[[ 40  -7  53  14  -6  26]
 [  5 -56  40  -2  -2  31]
 [-51  56 -14 -45 -25 -30]] ⇒ -14

[[-36  -4  33 -13 -31]
 [  5 -52 -44   4 -17]
 [ -8 -15 -43   3  -2]] ⇒ -43

[[-42  50  15  32  16  24]
 [-32 -36  42 -23 -25  39]
 [-50  47  54 -44 -25  49]] ⇒ 54

[[ 33  32 -37  31  26]
 [-50  41 -30  30 -49]
 [-55  52  15  18 -47]] ⇒ 15

[[ -9  27 -17   4 -32  36  30]
 [-27 -50  33  -6 -28  11 -41]
 [ 41  40  -7 -16  21 -17  15]] ⇒ -7

[[ 28  28  46  -6 -37  46]
 [-13  29 -54  48  24 -48]
 [ 56  16  -9  32  28  18]] ⇒ -9
---
52	43	80	24 → 80

17	29	99	92	53	146
184	224	182	242	152	66
→ 99

7	21	59	75	59	67	38 → 59

991	968	974	836	155	168 → 974

-27	42	14	-17	-48
-1	22	49	47	29
→ 14

239	71	124	-625	-573
109	216	-624	496	563
→ 124

137	131	609	862	118	144	151 → 609
---
[-21 -24  40 -25 -31] gives -24
[ 10  21 -41   6 -16  16] gives 21
[ 23 -54 -32  13  -1   8] gives -54
[  2  51 -30  50  44] gives 51
[21 34 36 46] gives 34
[ 11   0  -7  -6 -48] gives 0
---
array([[ -7,   1, -25,  20,  23,  25],
       [  6,  54,  24,   2,  -8,  13]]) -> -8

array([[ 39, -34, -33,  17,  22],
       [ 25, -49, -33, -16,  -3]]) -> -16

array([[ 41, -20,   1,  26, -31, -23],
       [ 18,  21,   2,  27,  -1, -44]]) -> -1

array([[-20, -23,  13,  42,  21],
       [-20, -23,  -6,  42,  17]]) -> 42

array([[ -3,  17,  -4,  34,  14, -23],
       [  8,  53,   5,  13,   9,  18]]) -> 9

array([[-28, -19, -41,   1, -14,  32,  43],
       [ 21, -49, -27,  -9,  38, -57,   0]]) -> -57
---
 13.907    5.582   -0.574    8.732   -6.513
 10.266   -9.258    0.612  -12.982   -5.741
-18.374   -7.294   -7.280   13.285  -12.780
Out: 8.732

-141.17   -72.71   -15.77  -170.64   103.95   -43.32
 -63.55   111.16    -7.96  -152.63  -100.47   -84.41
 -94.64   -75.28  -112.44    -5.66    83.27   155.56
Out: -170.64

 16.13  -16.94   -7.13   -2.10   -4.49   16.86  -19.16 Out: -2.10

 -39.4  -101.7   -66.7  -146.8   157.6   -25.4   -80.7 Out: -146.8

 -98.01   -90.69  -106.24   -80.70   133.77   -30.39   -77.98 Out: -80.70

-0.904   1.786  -0.555  -1.042 Out: -1.042

 1.222   0.076   1.716  -1.290  -0.237 Out: -1.290

 0.72  -0.24   0.24   0.35  -0.10   0.82
 0.36  -0.08  -1.23   1.61  -1.34   2.34
 1.04  -1.78  -0.55  -1.02   0.27   1.34
Out: 0.35

-0.146  -0.078   0.098   0.048 Out: 0.048
---
[[ 28 -48  20 -36 -16]
 [-18  43 -45  46  33]
 [-50  53 -33  49  43]] -> -36

[[  5   0  -3 -14   8  11  50]
 [  5  -5  -4  -7   0   1 -50]
 [  7   5  -5   0   8   1  50]] -> 11

[[-33  39 -42  39  35 -42  33]
 [ 16 -19  20 -20 -17  20 -16]
 [ 29 -32  34 -38 -30  34 -27]] -> -42

[[ 38 -17  36 -17 -16  33  38]
 [-41  24 -39  23  23 -38 -39]
 [-36  17 -33  17  16 -32 -34]] -> 33

[[  8  -2  17  18   4  -7  15]
 [-39 -40  24  35  26 -50  29]
 [ 32  35 -10 -23 -24  43 -21]] -> -7

[[ 14  -7 -12  12 -33]
 [-10   5   7  -9  20]
 [-19  10  17 -15  46]] -> 12

[[  9  -4  21   3  -1  48  -6]
 [  0  18  -3 -11 -37  13 -13]
 [  6  22   9 -12 -14  -1   0]] -> 48
---
[[86, 74, 185, 97, 174, 214], [117, 143, 96, 125, 132, 147], [33, 151, 116, 106, 59, 173]] ans = 151
[[209, 260, 257, 283, 847, 214, 287], [467, 449, 448, 446, 332, 462, 445], [709, 643, 630, 605, 31, 694, 632]] ans = 643
[[49, 75, 79, 76], [62, 54, 34, 36], [58, 28, 7, 9]] ans = 28
[[20, -15, 8, 13, 26, -32], [37, 2, 0, 12, 28, -36], [-2, -47, 1, 0, 20, -31]] ans = -47
[[-597, 292, 223, 718], [-966, 399, 252, 515], [-764, 366, 224, 635]] ans = 366
[[-321, -649, -152, -25, -478], [-318, -630, -158, -37, -467], [397, 896, 139, -54, 636]] ans = 896
[[4, 4, 2, 4], [4, 4, 4, 4], [4, 4, 7, 4]] ans = 4
[[31, 113, 124, 108], [60, 104, 112, 185], [113, 91, 196, 127]] ans = 91
